Below is a small trained network, with its code and all its weights. Each question gives an input and a class and asks what happens when units are switched off, that is, made to give their printed mean instead of their output.

import numpy as np


def w(rows, s, z=0):
    codes = np.array(rows[::2]) - 128.0
    scale = np.full(codes.shape[1], s)
    scale[-1] = z or s
    return codes * scale


def norm(h):
    return h / np.sqrt((h * h).mean(-1, keepdims=True) + 1e-5)


def f(y):
    return y / 2 * (1 + np.tanh(0.7978845608 * (y + 0.044715 * y**3)))


def log_softmax(a):
    a = a - a.max(-1, keepdims=True)
    return a - np.log(np.exp(a).sum(-1, keepdims=True))


def net(x, mask):
    res = np.array(x, float).reshape(1, 2) / 4 @ E
    u = 0
    for l in range(2):
        y = f(norm(res) @ A[l][:, :-1].T + A[l][:, -1])
        res = res + np.where(mask[u : u + 14], y, B[l][:, -1]) @ B[l][:, :-1]
        u += 14
    return log_softmax(norm(res)[-1] @ U[:, :-1].T + U[:, -1])


A, B = {}, {}
E = w([
[61,137,149,3],'x0',
[188,238,35,96],'x1',
],0.0035)
A[0] = w([
[194,180,94,58,37],'L0N1',
[167,129,120,159,87],'L0N2',
[181,218,19,223,7],'L0N3',
[104,200,119,116,198],'L0N4',
[177,155,112,157,71],'L0N5',
[130,75,120,108,45],'L0N6',
[100,138,219,140,210],'L0N7',
[2,78,182,18,218],'L0N8',
[111,100,135,72,255],'L0N9',
[135,221,57,63,105],'L0N10',
[159,159,184,174,97],'L0N11',
[141,98,112,124,169],'L0N12',
[142,81,200,150,52],'L0N13',
[109,106,157,219,13],'L0N14',
],0.0053,0.00095)
B[0] = w([
[102,140,72,153,175],'L0N1',
[138,54,146,99,133],'L0N2',
[192,115,202,218,224],'L0N3',
[114,106,100,108,159],'L0N4',
[148,90,151,134,142],'L0N5',
[124,158,127,167,122],'L0N6',
[69,149,137,203,149],'L0N7',
[88,188,246,160,253],'L0N8',
[115,119,143,91,161],'L0N9',
[81,97,52,126,215],'L0N10',
[126,65,126,88,131],'L0N11',
[122,118,130,125,132],'L0N12',
[84,139,100,156,139],'L0N13',
[106,64,85,58,144],'L0N14',
],0.014,0.0044)
A[1] = w([
[116,147,101,120,96],'L1N1',
[193,88,135,135,95],'L1N2',
[131,150,239,109,119],'L1N3',
[194,122,57,126,108],'L1N4',
[121,63,131,118,90],'L1N5',
[118,145,97,138,96],'L1N6',
[122,148,102,81,166],'L1N7',
[119,201,142,45,34],'L1N8',
[130,135,136,135,85],'L1N9',
[152,111,129,74,179],'L1N10',
[252,130,215,93,4],'L1N11',
[167,217,209,203,43],'L1N12',
[106,150,145,133,156],'L1N13',
[137,135,136,118,100],'L1N14',
],0.011,0.0018)
B[1] = w([
[121,129,174,149,129],'L1N1',
[65,166,159,127,180],'L1N2',
[201,189,175,67,230],'L1N3',
[190,161,138,95,175],'L1N4',
[133,124,67,72,147],'L1N5',
[130,148,173,142,132],'L1N6',
[119,112,181,176,134],'L1N7',
[90,122,81,215,168],'L1N8',
[126,128,125,125,126],'L1N9',
[110,109,132,157,115],'L1N10',
[210,3,187,249,178],'L1N11',
[67,73,138,30,255],'L1N12',
[157,136,144,158,161],'L1N13',
[127,120,120,128,119],'L1N14',
],0.019,0.0055)
U = w([
[86,190,249,33,169],'0',
[55,63,50,82,150],'1',
[29,195,108,254,122],'2',
[135,144,136,138,1],'3',
[202,18,195,203,161],'4',
[244,214,67,161,133],'5',
],0.011,0.0076)

Each question gives the input, the list of numbers given to net, and the class t.
The units are the neurons (one row each of A and B). Each row of codes is followed by its name. A weight is (code - 128) times the scale printed after its matrix; where a second scale follows, it is the last column's (A, B and U).
mask holds one flag per neuron, layer by layer. A switched-off neuron (its flag False) gives its mean, the last column of its row in B, instead of its output. The means were averaged over made-up inputs and are rounded, as every weight is.
A unit's drop is (log p(t) with every unit on - log p(t) with that unit switched off) / (log p(t) with every unit on - log p(t) with every unit switched off).
The circuit of an input: a set's keep is (log p(t) with only the set's units on - log p(t) with every unit switched off) / (log p(t) with every unit on - log p(t) with every unit switched off). Starting from the 12 units with the biggest drops (on a tie, the unit counted first), units are removed one at a time, each time the one whose removal leaves the highest keep (on an exact tie, the one counted first), for as long as the keep stays at least 0.8.
circuit, biggest first: the units of the circuit, biggest drop first
k most important neurons: the k neurons with the biggest drops, biggest first
top k neurons in layer l: the k neurons of layer l with the biggest drops, biggest first
drop when u is switched off: that unit's drop, to one decimal
input [-1,-2], class 1: 4 most important neurons	L0N8, L0N14, L1N3, L0N3
input [3,5], class 5: circuit, biggest first	L1N12, L0N8
input [-4,-2], class 1: 2 most important neurons	L0N8, L0N14
input [-3,8], class 4: circuit, biggest first	L0N3
input [-5,-2], class 1: circuit, biggest first	L0N8, L0N14, L1N5
input [0,8], class 5: 3 most important neurons	L0N8, L0N10, L1N12
input [1,4], class 5: 2 most important neurons	L0N8, L1N12
input [-5,5], class 4: 2 most important neurons	L0N3, L1N11
input [-4,-8], class 1: top 4 neurons in layer 0	L0N8, L0N14, L0N3, L0N13
input [0,3], class 5: top 3 neurons in layer 1	L1N12, L1N4, L1N11
input [2,1], class 2: 2 most important neurons	L0N3, L0N10
input [-3,5], class 4: top 2 neurons in layer 0	L0N3, L0N8
input [-3,0], class 4: 2 most important neurons	L1N11, L0N8
input [4,6], class 5: top 3 neurons in layer 1	L1N12, L1N4, L1N2
input [-7,-4], class 1: 2 most important neurons	L0N8, L1N3
input [8,8], class 2: most important neuron	L1N12
input [0,2], class 5: drop when L1N12 is switched off	0.4
input [1,8], class 5: drop when L0N8 is switched off	1.2
input [7,8], class 2: drop when L1N3 is switched off	0.1
input [5,3], class 2: most important neuron	L0N3
